Below is a small trained network, with its code and all its weights. Each question gives an input and a class and asks what happens when units are switched off, that is, made to give their printed mean instead of their output.

import numpy as np


def w(rows, s, z=0):
    codes = np.array(rows[::2]) - 128.0
    scale = np.full(codes.shape[1], s)
    scale[-1] = z or s
    return codes * scale


def f(y):
    return np.maximum(y, 0)


def log_softmax(a):
    a = a - a.max(-1, keepdims=True)
    return a - np.log(np.exp(a).sum(-1, keepdims=True))


def net(x, mask):
    res = np.array(x, float).reshape(1, 5) / 4 @ E
    y = f(res @ A[0][:, :-1].T + A[0][:, -1])
    res = res + np.where(mask, y, B[0][:, -1]) @ B[0][:, :-1]
    return log_softmax(res[-1] @ U[:, :-1].T + U[:, -1])


A, B = {}, {}
E = w([
[135,50,51,153,53,89],'x0',
[186,174,74,147,162,48],'x1',
[127,128,129,127,129,126],'x2',
[129,146,138,131,107,123],'x3',
[58,147,164,246,128,104],'x4',
],0.014)
A[0] = w([
[202,162,127,33,178,92,165],'n0',
[151,88,133,154,156,137,129],'n1',
[65,145,163,218,166,73,182],'n2',
[145,86,96,141,92,82,86],'n3',
[158,149,108,70,76,96,66],'n4',
[143,134,167,118,160,122,115],'n5',
[123,132,112,140,136,75,203],'n6',
[193,118,98,7,81,171,166],'n7',
[108,202,178,113,194,171,251],'n8',
[143,115,139,92,104,167,143],'n9',
[87,90,142,109,126,130,118],'n10',
[193,166,94,179,163,57,89],'n11',
[72,89,171,92,85,216,242],'n12',
[101,102,175,112,99,213,161],'n13',
[154,57,90,144,71,86,67],'n14',
[189,97,115,67,86,172,23],'n15',
[103,137,161,108,138,154,150],'n16',
[110,172,183,126,178,164,36],'n17',
[183,129,130,129,121,91,168],'n18',
[157,106,104,93,74,133,129],'n19',
[195,196,160,117,158,119,179],'n20',
[179,97,146,58,104,127,116],'n21',
[109,208,180,126,213,196,76],'n22',
[64,85,182,76,77,246,59],'n23',
[39,36,131,223,50,135,117],'n24',
[170,208,90,82,160,148,152],'n25',
[68,154,136,242,165,112,2],'n26',
[104,137,190,119,82,78,117],'n27',
],0.013,0.0091)
B[0] = w([
[140,108,126,130,134,217,235],'n0',
[132,128,143,124,101,135,136],'n1',
[86,158,80,128,103,96,223],'n2',
[116,151,142,129,118,72,168],'n3',
[141,117,139,123,134,136,164],'n4',
[123,126,115,130,131,141,155],'n5',
[151,111,146,126,137,127,178],'n6',
[126,134,149,137,131,62,249],'n7',
[180,90,192,126,154,112,245],'n8',
[121,116,135,136,141,112,171],'n9',
[156,129,130,137,121,144,154],'n10',
[113,146,135,130,121,37,197],'n11',
[85,175,74,132,98,103,241],'n12',
[120,135,135,131,121,61,204],'n13',
[119,132,151,135,140,52,184],'n14',
[99,164,100,128,88,103,179],'n15',
[131,130,118,139,140,95,167],'n16',
[100,144,88,134,104,111,173],'n17',
[120,128,110,119,130,146,173],'n18',
[127,120,135,122,147,108,178],'n19',
[140,97,130,119,142,195,206],'n20',
[131,144,109,139,142,90,187],'n21',
[99,162,89,129,105,70,213],'n22',
[164,89,175,121,160,116,219],'n23',
[138,129,101,119,129,254,228],'n24',
[133,108,148,126,111,191,204],'n25',
[163,103,190,117,150,59,187],'n26',
[135,106,112,123,142,133,148],'n27',
],0.029,0.019)
U = w([
[193,105,196,128,180,61,244],'0',
[93,187,44,150,89,70,50],'1',
[165,117,63,125,123,249,139],'2',
],0.016,0.0011)

Each question gives the input, the list of numbers given to net, and the class t.
The units are the neurons (one row each of A and B). Each row of codes is followed by its name. A weight is (code - 128) times the scale printed after its matrix; where a second scale follows, it is the last column's (A, B and U).
mask holds one flag per neuron, in row order. A switched-off neuron (its flag False) gives its mean, the last column of its row in B, instead of its output. The means were averaged over made-up inputs and are rounded, as every weight is.
A unit's drop is (log p(t) with every unit on - log p(t) with that unit switched off) / (log p(t) with every unit on - log p(t) with every unit switched off).
The circuit of an input: a set's keep is (log p(t) with only the set's units on - log p(t) with every unit switched off) / (log p(t) with every unit on - log p(t) with every unit switched off). Starting from the 12 units with the biggest drops (on a tie, the unit counted first), units are removed one at a time, each time the one whose removal leaves the highest keep (on an exact tie, the one counted first), for as long as the keep stays at least 0.8.
circuit, biggest first: the units of the circuit, biggest drop first
unit that matters most: the unit with the biggest drop
top k neurons: the k neurons with the biggest drops, biggest first
drop of u: that unit's drop, to one decimal
input [-1,2,5,-4,-7], class 2: unit that matters most -> n0
input [-8,-5,-7,6,1], class 1: top 2 neurons -> (n22 n12)
input [-5,-5,-5,2,5], class 1: top 4 neurons -> (n12 n22 n2 n17)
input [3,-3,7,4,-7], class 1: top 2 neurons -> (n8 n15)
input [1,-6,7,3,-4], class 1: top 3 neurons -> (n12 n8 n15)
input [7,4,-2,3,-2], class 0: top 4 neurons -> (n12 n2 n22 n14)
input [-6,-3,-1,-7,3], class 1: top 2 neurons -> (n22 n17)
input [0,-4,-7,2,3], class 1: top 4 neurons -> (n0 n20 n12 n25)
input [0,-6,5,-2,1], class 1: top 3 neurons -> (n12 n0 n13)
input [8,7,-4,6,-4], class 0: top 2 neurons -> (n12 n2)
input [8,4,-3,7,-5], class 0: top 4 neurons -> (n12 n2 n22 n14)
input [7,-7,1,-8,-3], class 1: top 2 neurons -> (n12 n8)
input [-5,-1,6,-1,8], class 1: top 2 neurons -> (n2 n22)
input [0,-6,7,5,7], class 1: circuit, biggest first -> (n2)
input [3,-2,6,-7,-4], class 1: top 3 neurons -> (n8 n26 n15)
input [-2,-7,4,0,3], class 1: drop of n12 -> 4.2
input [-2,7,-5,1,-2], class 2: drop of n0 -> 0.1
input [-3,8,-2,-6,-5], class 2: drop of n0 -> 0.5
input [1,-2,3,-5,5], class 2: drop of n22 -> 0.2
input [3,-3,7,-3,2], class 2: circuit, biggest first -> (n24)
